Below are the code and all the weights of a small trained network. Each question names an input and a class and asks about switching units off, where a switched-off unit gives its printed mean instead of its output.

import numpy as np


def w(rows, s, z=0):
    codes = np.array(rows[::2]) - 128.0
    scale = np.full(codes.shape[1], s)
    scale[-1] = z or s
    return codes * scale


def norm(h):
    return h / np.sqrt((h * h).mean(-1, keepdims=True) + 1e-5)


def f(y):
    return y / 2 * (1 + np.tanh(0.7978845608 * (y + 0.044715 * y**3)))


def log_softmax(a):
    a = a - a.max(-1, keepdims=True)
    return a - np.log(np.exp(a).sum(-1, keepdims=True))


def net(x, mask):
    res = np.array(x, float).reshape(1, 5) / 4 @ E
    u = 0
    for l in range(2):
        y = f(norm(res) @ A[l][:, :-1].T + A[l][:, -1])
        res = res + np.where(mask[u : u + 16], y, B[l][:, -1]) @ B[l][:, :-1]
        u += 16
    return log_softmax(norm(res)[-1] @ U[:, :-1].T + U[:, -1])


A, B = {}, {}
E = w([
[224,171,102,6,130],'x0',
[93,173,162,114,253],'x1',
[127,128,129,128,129],'x2',
[118,11,173,77,162],'x3',
[49,143,85,56,105],'x4',
],0.0035)
A[0] = w([
[150,114,119,147,59,93],'0.n0',
[214,169,145,221,146,72],'0.n1',
[50,201,114,254,94,97],'0.n2',
[177,153,189,168,110,92],'0.n3',
[135,144,130,149,169,93],'0.n4',
[51,194,94,99,91,88],'0.n5',
[167,197,137,106,101,127],'0.n6',
[85,57,131,130,133,108],'0.n7',
[31,178,122,86,74,57],'0.n8',
[105,249,145,153,202,88],'0.n9',
[164,165,114,90,119,82],'0.n10',
[127,145,97,143,204,94],'0.n11',
[139,233,107,180,110,4],'0.n12',
[144,112,113,134,141,101],'0.n13',
[197,218,87,92,118,99],'0.n14',
[161,159,93,172,7,103],'0.n15',
],0.0094,0.003)
B[0] = w([
[43,172,127,118,161,150],'0.n0',
[125,94,43,135,185,201],'0.n1',
[203,188,199,176,162,253],'0.n2',
[107,133,70,124,152,153],'0.n3',
[92,143,111,121,129,138],'0.n4',
[135,94,49,143,130,182],'0.n5',
[176,161,123,114,125,176],'0.n6',
[167,133,181,169,139,168],'0.n7',
[110,117,66,160,187,172],'0.n8',
[40,139,125,108,51,230],'0.n9',
[143,164,154,163,165,154],'0.n10',
[66,142,136,129,114,153],'0.n11',
[206,73,79,113,4,188],'0.n12',
[123,131,129,111,132,123],'0.n13',
[186,179,163,146,150,218],'0.n14',
[48,129,125,105,54,208],'0.n15',
],0.02,0.0054)
A[1] = w([
[148,134,102,50,122,201],'1.n0',
[105,129,160,108,143,120],'1.n1',
[121,133,104,132,145,135],'1.n2',
[111,76,123,118,111,94],'1.n3',
[162,65,152,91,134,62],'1.n4',
[130,139,109,154,112,189],'1.n5',
[140,79,147,107,121,93],'1.n6',
[119,135,143,156,106,80],'1.n7',
[131,138,93,154,140,94],'1.n8',
[114,104,50,140,180,81],'1.n9',
[120,109,154,100,143,146],'1.n10',
[168,179,144,82,157,53],'1.n11',
[108,169,137,138,119,145],'1.n12',
[6,126,125,85,81,3],'1.n13',
[156,106,130,148,72,124],'1.n14',
[118,73,11,149,197,3],'1.n15',
],0.015,0.0016)
B[1] = w([
[97,88,148,165,161,179],'1.n0',
[142,136,95,116,104,147],'1.n1',
[128,108,139,135,106,146],'1.n2',
[144,148,130,162,97,125],'1.n3',
[136,159,91,94,85,170],'1.n4',
[129,91,159,80,138,201],'1.n5',
[136,146,92,129,91,138],'1.n6',
[133,106,111,114,179,166],'1.n7',
[128,93,180,96,92,178],'1.n8',
[144,55,134,126,104,207],'1.n9',
[139,137,98,103,101,144],'1.n10',
[121,115,166,174,156,195],'1.n11',
[150,95,117,126,148,199],'1.n12',
[38,176,141,77,169,244],'1.n13',
[91,145,105,108,151,187],'1.n14',
[152,2,101,117,132,253],'1.n15',
],0.027,0.0047)
U = w([
[163,145,203,205,193,145],'0',
[15,156,133,79,159,128],'1',
[137,4,102,119,119,221],'2',
[164,183,67,112,47,1],'3',
],0.014,0.00071)

Each question gives the input, the list of numbers given to net, and the class t.
The units are the neurons (one row each of A and B). Each row of codes is followed by its name. A weight is (code - 128) times the scale printed after its matrix; where a second scale follows, it is the last column's (A, B and U).
mask holds one flag per neuron, layer by layer. A switched-off neuron (its flag False) gives its mean, the last column of its row in B, instead of its output. The means were averaged over made-up inputs and are rounded, as every weight is.
A unit's drop is (log p(t) with every unit on - log p(t) with that unit switched off) / (log p(t) with every unit on - log p(t) with every unit switched off).
The circuit of an input: a set's keep is (log p(t) with only the set's units on - log p(t) with every unit switched off) / (log p(t) with every unit on - log p(t) with every unit switched off). Starting from the 12 units with the biggest drops (on a tie, the unit counted first), units are removed one at a time, each time the one whose removal leaves the highest keep (on an exact tie, the one counted first), for as long as the keep stays at least 0.8.
units of the circuit, in order: the units of the circuit, biggest drop first
unit that matters most: the unit with the biggest drop
top k neurons: the k neurons with the biggest drops, biggest first
k most important neurons of layer l: the k neurons of layer l with the biggest drops, biggest first
drop when u is switched off: that unit's drop, to one decimal
input [4,-2,0,-6,-2], class 3: 2 most important neurons of layer 1 : [1.n15 1.n13]
input [-1,0,1,-8,2], class 3: unit that matters most : 0.n12
input [-3,3,-8,-6,0], class 3: units of the circuit, in order : [0.n12 0.n9]
input [6,-6,-6,-8,5], class 3: top 4 neurons : [0.n15 0.n14 1.n15 1.n13]
input [6,-2,-6,-7,2], class 3: top 3 neurons : [0.n12 0.n15 0.n2]
input [-3,3,-3,-6,-5], class 3: top 2 neurons : [0.n12 0.n2]
input [-5,4,2,7,0], class 3: top 2 neurons : [0.n2 0.n9]
input [-2,4,-6,4,1], class 1: top 3 neurons : [0.n2 0.n14 0.n11]
input [0,6,-3,-2,4], class 1: top 2 neurons : [0.n9 1.n13]
input [0,-5,-8,6,-3], class 3: 3 most important neurons of layer 0 : [0.n2 0.n9 0.n15]
input [-2,-8,7,-7,8], class 1: 2 most important neurons of layer 1 : [1.n13 1.n15]
input [7,-7,-5,-7,-5], class 0: 2 most important neurons of layer 1 : [1.n15 1.n0]
input [6,0,-7,5,6], class 0: 3 most important neurons of layer 0 : [0.n1 0.n3 0.n5]
input [2,-6,-4,8,-5], class 3: unit that matters most : 0.n9
input [6,1,-8,-7,-1], class 3: top 3 neurons : [0.n12 0.n9 0.n2]
input [8,8,6,7,-4], class 0: top 2 neurons : [1.n11 0.n15]
input [-7,-6,-7,-1,1], class 0: top 2 neurons : [0.n2 0.n9]
input [7,2,5,5,6], class 0: drop when 0.n1 is switched off : 0.5
input [3,-8,4,0,5], class 1: drop when 0.n15 is switched off : 0.4
input [0,7,8,-8,7], class 3: drop when 0.n6 is switched off : 0.2
input [-8,0,-5,1,-7], class 0: unit that matters most : 0.n2
